Where the symbols take the items:
state | σ π δ β
z408 | z377 z376 z598 z898
z19 | z408 z171 z377 z452
z325 | z648 z675 z731 z893
z422 | z802 z620 z661 z592
z800 | z380 z156 z750 z398
z249 | z325 z578 z648 z661
z816 | z674 z899 z932 z408
z246 | z578 z33 z675 z625
z578 | z675 z911 z249 z422
z675 | z249 z246 z325 z802
z598 | z414 z408 z660 z979
z398 | z212 z24 z372 z753
z898 | z370 z337 z979 z109
z640 | z125 z553 z30 z750
z647 | z840 z592 z406 z675
z128 | z172 z674 z914 z414
z553 | z349 z731 z640 z800
z30 | z339 z640 z922 z167
z406 | z24 z647 z587 z325
z979 | z333 z898 z834 z674
z125 | z30 z349 z339 z960
z46 | z642 z960 z171 z730
z377 | z598 z19 z414 z370
z381 | z620 z834 z625 z914
z22 | z647 z568 z840 z578
z376 | z19 z642 z408 z337
z753 | z553 z648 z349 z85
z167 | z46 z750 z642 z809
z171 | z376 z46 z19 z13
z156 | z85 z893 z800 z24
z811 | z381 z333 z620 z172
z349 | z640 z753 z125 z380
z452 | z898 z13 z370 z899
z85 | z800 z849 z380 z587
z911 | z246 z520 z578 z620
z802 | z661 z625 z893 z22
z661 | z893 z422 z849 z647
z172 | z914 z932 z595 z660
z809 | z730 z372 z692 z125
z750 | z960 z800 z167 z372
z24 | z587 z840 z398 z648
z913 | z809 z212 z730 z640
z620 | z625 z811 z422 z595
z692 | z13 z809 z337 z339
z899 | z109 z922 z816 z376
z339 | z922 z125 z876 z46
z893 | z849 z802 z156 z840
z731 | z753 z325 z553 z156
z914 | z595 z128 z568 z520
z212 | z372 z587 z913 z553
z660 | z520 z598 z33 z834
z876 | z899 z339 z109 z171
z337 | z452 z692 z898 z876
z568 | z592 z914 z22 z911
z840 | z406 z22 z24 z249
z849 | z156 z661 z85 z406
z13 | z337 z730 z452 z922
z109 | z816 z876 z674 z19
z333 | z834 z370 z811 z932
z674 | z932 z109 z128 z377
z932 | z128 z816 z172 z598
z834 | z811 z979 z381 z128
z370 | z979 z452 z333 z816
z642 | z171 z167 z376 z692
z592 | z22 z595 z647 z246
z372 | z913 z398 z809 z349
z730 | z692 z913 z13 z30
z414 | z660 z377 z520 z333
z648 | z731 z249 z753 z849
z960 | z167 z380 z46 z913
z595 | z568 z172 z592 z33
z520 | z33 z414 z911 z811
z625 | z422 z381 z802 z568
z380 | z750 z85 z960 z212
z33 | z911 z660 z246 z381
z922 | z876 z30 z899 z642
z587 | z398 z406 z212 z731

In the rows, 48 stands for zero.

The rows follow the links: the fewer symbols apart two items are, the more alike their rows tend to be.

Here are some items, each with a row of numbers. One shown again gets a slightly different row.
z648 -> [ 55,  45,  61,  37,  32,  45,  55,  35,  55,  51,  34,  57,  42,  72,  52,  55,  54,  54,  21,  51,  27,  27,  42,  45,  42,  52,  34,  47,  43,  61,  40,  53,  51,  43,  90,  49,  43,  51,  58,  47,  49,  55,  65,  53,  54,  38,  45,  52,  46,  41,  43,  60,  52,  52,  46,  50]
z33 -> [ 58,  40,  67,  47,  62,  47,  45,  56,  56,  54,  28,  53,  51,  27,  58,  59,  52,  49,  53,  46,  66,  29,  38,  41,  48,  53,  61,  43,  48,  69,  38,  48,  49,  40,  15,  54,  48,  59,  50,  46,  19,  58,  42,  51,  52,  57,  48,  56,  40,  55,  40,  65,  48,  49,  42,  58]
z333 -> [ 40,  55,  50,  41,  69,  48,  57,  58,  41,  43,  47,  45,  50,  20,  42,  48,  46,  51,  78,  49,  74,  43,  48,  54,  44,  44,  65,  53,  48,  49,  47,  51,  49,  55,   1,  44,  48,  41,  54,  55,  32,  49,  40,  47,  54,  60,  47,  42,  55,  57,  55,  49,  51,  49,  52,  41]
z128 -> [ 42,  52,  53,  39,  67,  50,  60,  56,  41,  45,  43,  38,  54,  21,  45,  51,  46,  54,  75,  45,  72,  38,  46,  52,  42,  45,  65,  51,  52,  53,  46,  52,  46,  55,   2,  45,  53,  43,  58,  54,  29,  50,  43,  47,  53,  60,  51,  46,  52,  57,  54,  53,  52,  44,  51,  44]
z979 -> [ 42,  55,  43,  50,  68,  45,  48,  60,  45,  42,  54,  54,  44,  20,  39,  46,  46,  49,  73,  55,  74,  54,  50,  54,  49,  47,  66,  54,  42,  43,  50,  46,  52,  52,   1,  43,  39,  38,  46,  50,  38,  45,  35,  46,  51,  59,  44,  40,  56,  57,  51,  44,  47,  55,  50,  40]
z381 -> [ 58,  40,  66,  44,  64,  50,  48,  56,  55,  55,  29,  50,  53,  26,  57,  57,  53,  51,  55,  44,  68,  28,  40,  41,  46,  51,  61,  42,  51,  65,  38,  50,  48,  41,  12,  53,  52,  59,  52,  48,  21,  58,  42,  53,  52,  56,  49,  57,  40,  55,  41,  65,  50,  46,  44,  57]
z834 -> [ 44,  50,  55,  38,  67,  52,  62,  56,  43,  48,  40,  37,  56,  21,  47,  52,  48,  53,  73,  44,  73,  35,  46,  49,  42,  46,  65,  50,  54,  54,  44,  53,  46,  53,   3,  47,  57,  47,  58,  55,  27,  52,  43,  50,  53,  59,  51,  47,  50,  57,  52,  55,  53,  43,  51,  46]
z414 -> [ 40,  54,  51,  39,  68,  49,  60,  56,  41,  43,  45,  42,  52,  20,  43,  50,  46,  52,  77,  46,  73,  40,  46,  53,  44,  45,  65,  51,  50,  50,  47,  52,  47,  55,   2,  44,  50,  42,  57,  56,  31,  50,  42,  47,  53,  60,  50,  43,  53,  57,  56,  51,  52,  46,  52,  42]
z337 -> [ 50,  38,  23,  50,  56,  53,  49,  53,  44,  51,  73,  41,  57,  36,  60,  35,  46,  48,  60,  41,  59,  71,  60,  41,  49,  48,  56,  42,  56,  23,  64,  48,  44,  50,  28,  56,  59,  60,  48,  40,  65,  35,  43,  47,  29,  54,  54,  57,  40,  52,  49,  24,  47,  41,  49,  57]
z849 -> [ 54,  48,  63,  36,  31,  46,  54,  34,  56,  53,  32,  52,  44,  71,  49,  56,  56,  54,  22,  49,  26,  27,  41,  47,  41,  52,  34,  47,  45,  64,  39,  53,  48,  41,  87,  48,  45,  49,  61,  46,  45,  57,  64,  55,  55,  39,  46,  49,  48,  41,  40,  62,  53,  49,  44,  49]
z30 -> [ 48,  54,  25,  40,  37,  44,  55,  41,  52,  46,  73,  57,  40,  61,  40,  35,  52,  52,  35,  55,  37,  65,  60,  54,  43,  51,  40,  53,  41,  24,  63,  51,  52,  46,  70,  43,  38,  41,  57,  38,  78,  36,  60,  53,  40,  42,  43,  42,  54,  44,  46,  26,  51,  55,  47,  42]
z85 -> [ 48,  41,  52,  47,  29,  45,  50,  36,  43,  41,  44,  64,  41,  76,  58,  50,  45,  50,  33,  55,  22,  44,  48,  41,  48,  46,  31,  43,  42,  52,  46,  48,  51,  53,  97,  54,  41,  58,  49,  54,  59,  51,  60,  46,  45,  37,  45,  54,  41,  39,  53,  52,  49,  53,  51,  57]
z598 -> [ 40,  56,  45,  47,  68,  44,  51,  58,  44,  39,  52,  52,  45,  20,  38,  47,  45,  49,  75,  54,  73,  52,  50,  54,  46,  45,  66,  54,  43,  46,  49,  48,  50,  53,   0,  42,  41,  37,  49,  52,  36,  46,  39,  46,  52,  59,  45,  41,  56,  59,  53,  45,  48,  52,  52,  40]

Each walk starts at a row. The symbols on each line, taken left to right, move it on to the next item.
Answer with the item's row; about right is enough.
start [ 52,  40,  25,  52,  58,  53,  44,  54,  47,  54,  71,  40,  57,  34,  59,  35,  49,  47,  57,  41,  60,  73,  59,  42,  52,  47,  57,  41,  56,  26,  63,  47,  43,  49,  25,  54,  59,  59,  44,  40,  63,  36,  41,  47,  29,  55,  54,  57,  40,  54,  48,  27,  46,  40,  48,  57]
β σ δ β σ
[ 44,  56,  42,  53,  67,  43,  45,  61,  48,  43,  55,  55,  43,  21,  39,  43,  46,  46,  71,  55,  74,  58,  51,  55,  51,  47,  65,  53,  41,  43,  52,  46,  53,  50,   1,  43,  37,  39,  44,  47,  40,  45,  35,  46,  50,  59,  42,  41,  55,  57,  48,  42,  46,  55,  48,  40]
δ δ β β β δ π
[ 48,  46,  59,  37,  66,  52,  58,  55,  47,  53,  38,  38,  57,  23,  50,  54,  51,  53,  67,  42,  72,  30,  44,  46,  43,  49,  64,  47,  56,  59,  41,  53,  45,  48,   5,  51,  59,  51,  60,  52,  25,  53,  45,  50,  53,  58,  53,  50,  47,  56,  47,  58,  53,  41,  48,  50]
start [ 53,  41,  26,  55,  60,  52,  40,  58,  49,  55,  72,  41,  57,  32,  57,  35,  49,  46,  56,  40,  62,  74,  59,  42,  52,  51,  58,  42,  56,  26,  62,  45,  45,  45,  21,  54,  59,  58,  41,  38,  61,  37,  37,  47,  31,  55,  53,  55,  41,  54,  45,  27,  46,  41,  47,  56]
β δ δ β δ β σ σ
[ 56,  41,  65,  42,  65,  52,  51,  56,  53,  55,  32,  45,  54,  26,  56,  57,  53,  52,  57,  43,  69,  29,  41,  43,  44,  52,  62,  44,  52,  64,  38,  51,  46,  42,   9,  53,  54,  56,  55,  48,  20,  55,  43,  52,  52,  57,  52,  55,  41,  56,  42,  62,  51,  44,  45,  55]
π β σ δ π
[ 46,  49,  58,  38,  67,  52,  60,  55,  45,  50,  39,  37,  57,  22,  48,  52,  49,  53,  70,  43,  71,  32,  45,  47,  42,  46,  65,  48,  55,  56,  43,  54,  44,  51,   4,  49,  57,  49,  59,  53,  25,  52,  44,  50,  52,  59,  54,  48,  48,  58,  50,  57,  52,  41,  49,  49]
start [ 54,  49,  31,  59,  65,  48,  32,  61,  56,  54,  66,  50,  49,  25,  48,  39,  50,  42,  55,  48,  69,  71,  56,  48,  55,  52,  63,  48,  48,  32,  59,  42,  49,  41,   9,  47,  47,  49,  36,  36,  51,  39,  33,  48,  39,  57,  47,  49,  48,  56,  40,  32,  42,  49,  44,  48]
δ β β σ δ σ
[ 54,  42,  63,  39,  65,  51,  54,  55,  52,  55,  33,  41,  57,  25,  54,  56,  53,  52,  60,  41,  70,  30,  42,  44,  43,  51,  64,  45,  54,  62,  40,  52,  45,  45,   8,  52,  55,  55,  57,  49,  21,  55,  44,  53,  53,  57,  52,  54,  43,  56,  44,  61,  51,  42,  46,  53]
π π σ β π δ σ β
[ 39,  55,  46,  44,  68,  47,  56,  58,  42,  41,  49,  48,  47,  21,  40,  48,  46,  50,  77,  52,  72,  47,  49,  54,  46,  45,  66,  53,  46,  47,  49,  49,  49,  55,   1,  43,  44,  38,  53,  54,  34,  48,  40,  46,  52,  60,  45,  41,  55,  59,  55,  48,  50,  52,  51,  40]
start [ 53,  44,  60,  39,  30,  46,  55,  34,  54,  49,  37,  61,  39,  74,  53,  55,  52,  52,  25,  53,  26,  31,  43,  45,  43,  51,  33,  45,  43,  61,  41,  53,  52,  43,  91,  51,  40,  54,  57,  48,  51,  55,  63,  52,  52,  38,  44,  54,  44,  39,  43,  60,  52,  54,  45,  54]
σ δ δ σ δ δ β σ δ
[ 51,  52,  36,  58,  67,  44,  36,  62,  54,  49,  62,  55,  45,  23,  44,  41,  50,  42,  60,  52,  71,  67,  55,  52,  53,  51,  64,  51,  43,  35,  55,  43,  52,  43,   4,  44,  41,  43,  37,  39,  47,  42,  32,  48,  44,  57,  44,  45,  52,  57,  42,  37,  45,  54,  45,  44]
π β σ σ π σ
[ 54,  44,  28,  59,  63,  51,  35,  59,  54,  56,  68,  43,  53,  29,  54,  37,  49,  44,  54,  43,  65,  73,  57,  45,  55,  52,  60,  46,  51,  29,  61,  43,  46,  42,  15,  51,  53,  53,  37,  36,  56,  38,  34,  49,  34,  56,  51,  52,  44,  54,  41,  30,  44,  44,  44,  53]
start [ 50,  41,  55,  46,  28,  44,  54,  37,  48,  42,  41,  65,  39,  76,  57,  51,  48,  49,  30,  56,  24,  41,  46,  42,  46,  48,  31,  43,  40,  54,  45,  50,  52,  51,  95,  55,  38,  59,  51,  52,  57,  52,  61,  49,  46,  37,  43,  56,  41,  39,  51,  54,  50,  55,  50,  56]
σ π β β π σ σ σ
[ 53,  43,  58,  40,  30,  44,  55,  36,  52,  46,  37,  64,  39,  74,  55,  54,  53,  52,  26,  55,  25,  34,  43,  43,  44,  50,  32,  44,  41,  58,  42,  53,  51,  45,  93,  54,  39,  56,  55,  49,  53,  55,  63,  52,  49,  37,  43,  54,  43,  39,  46,  57,  52,  55,  47,  54]
σ δ δ π δ δ δ σ δ
[ 53,  49,  33,  60,  65,  46,  33,  62,  56,  51,  63,  53,  46,  23,  46,  39,  49,  43,  57,  49,  70,  69,  55,  50,  55,  52,  63,  50,  45,  33,  58,  42,  49,  41,   7,  47,  45,  46,  36,  37,  50,  41,  32,  49,  41,  59,  46,  46,  49,  58,  41,  34,  43,  51,  44,  46]
start [ 51,  42,  55,  43,  29,  44,  52,  35,  50,  43,  40,  65,  39,  75,  57,  52,  49,  51,  28,  54,  24,  37,  44,  43,  45,  48,  31,  43,  40,  56,  44,  51,  52,  48,  94,  54,  39,  56,  54,  51,  56,  53,  62,  49,  48,  37,  42,  55,  41,  38,  50,  56,  51,  56,  47,  55]
δ δ δ δ σ β β δ
[ 55,  42,  27,  58,  61,  51,  37,  57,  52,  56,  69,  41,  57,  30,  56,  37,  49,  44,  55,  42,  64,  73,  59,  44,  54,  50,  59,  43,  54,  27,  62,  44,  47,  43,  18,  52,  56,  55,  40,  37,  58,  37,  37,  48,  33,  57,  53,  54,  43,  55,  43,  28,  45,  43,  45,  55]
σ β δ π δ π π δ
[ 55,  45,  29,  59,  63,  49,  33,  61,  55,  55,  67,  48,  51,  26,  52,  38,  51,  44,  54,  46,  68,  73,  57,  46,  56,  51,  62,  46,  50,  31,  59,  43,  48,  41,  12,  49,  50,  51,  37,  37,  54,  39,  34,  48,  36,  57,  49,  50,  45,  56,  41,  32,  43,  47,  44,  51]
start [ 47,  53,  23,  37,  41,  43,  57,  41,  50,  43,  73,  59,  39,  59,  41,  34,  51,  53,  40,  56,  38,  64,  59,  52,  42,  49,  41,  51,  40,  24,  63,  53,  52,  48,  67,  45,  37,  43,  60,  40,  77,  35,  60,  51,  39,  44,  43,  44,  53,  44,  48,  25,  54,  55,  48,  42]
σ δ β σ β β π
[ 42,  47,  21,  35,  46,  45,  63,  43,  42,  40,  77,  58,  43,  52,  49,  34,  48,  54,  55,  54,  45,  67,  62,  46,  41,  44,  45,  47,  43,  21,  65,  54,  52,  56,  54,  50,  41,  50,  62,  46,  77,  34,  57,  49,  31,  47,  45,  50,  47,  46,  55,  22,  53,  52,  51,  50]
β δ σ π π δ β β σ
[ 45,  41,  21,  39,  52,  50,  59,  47,  39,  43,  76,  48,  51,  43,  56,  34,  45,  53,  62,  46,  52,  69,  61,  43,  44,  44,  51,  43,  51,  21,  65,  51,  47,  57,  40,  55,  53,  58,  55,  46,  73,  34,  50,  45,  28,  50,  50,  55,  42,  50,  57,  21,  52,  45,  53,  57]
start [ 43,  44,  20,  37,  48,  46,  65,  44,  42,  40,  77,  55,  45,  49,  54,  32,  45,  52,  59,  52,  48,  65,  62,  45,  41,  44,  48,  46,  45,  20,  66,  54,  50,  56,  49,  52,  44,  53,  61,  46,  75,  35,  55,  48,  30,  48,  47,  52,  45,  48,  56,  22,  52,  51,  53,  51]
δ δ β β π π δ π δ
[ 48,  39,  23,  46,  56,  53,  53,  51,  43,  49,  74,  42,  57,  39,  59,  35,  45,  50,  62,  43,  57,  71,  59,  42,  48,  46,  55,  43,  55,  23,  64,  49,  44,  53,  32,  55,  57,  58,  51,  44,  68,  35,  45,  46,  28,  53,  52,  57,  39,  52,  53,  24,  49,  42,  51,  58]
δ β π π δ δ π δ π
[ 47,  40,  21,  42,  53,  51,  57,  49,  40,  46,  76,  45,  54,  42,  59,  32,  45,  51,  63,  44,  55,  70,  60,  41,  44,  45,  53,  42,  53,  22,  64,  52,  45,  55,  35,  56,  54,  58,  53,  45,  69,  34,  49,  46,  27,  51,  53,  56,  39,  51,  55,  23,  51,  43,  51,  57]
start [ 46,  55,  39,  55,  67,  44,  42,  61,  51,  45,  57,  57,  42,  20,  40,  43,  47,  46,  68,  56,  73,  62,  52,  53,  52,  49,  65,  53,  41,  39,  54,  45,  52,  47,   2,  43,  38,  40,  42,  44,  42,  45,  34,  47,  48,  59,  44,  41,  55,  57,  48,  40,  45,  56,  48,  42]
σ δ π δ σ β
[ 51,  44,  61,  39,  66,  52,  57,  56,  49,  53,  34,  39,  57,  23,  52,  55,  52,  54,  62,  42,  72,  29,  43,  45,  42,  49,  64,  45,  55,  60,  40,  52,  45,  45,   6,  51,  58,  54,  59,  51,  22,  54,  44,  52,  51,  59,  53,  52,  43,  57,  45,  60,  52,  41,  47,  52]
δ β β σ π β π π
[ 49,  53,  37,  57,  67,  43,  38,  62,  53,  47,  59,  56,  44,  22,  41,  42,  49,  45,  63,  54,  74,  64,  53,  53,  54,  50,  65,  52,  41,  37,  56,  44,  52,  44,   4,  43,  39,  42,  38,  41,  45,  43,  32,  47,  46,  59,  43,  43,  53,  57,  45,  38,  44,  55,  46,  43]
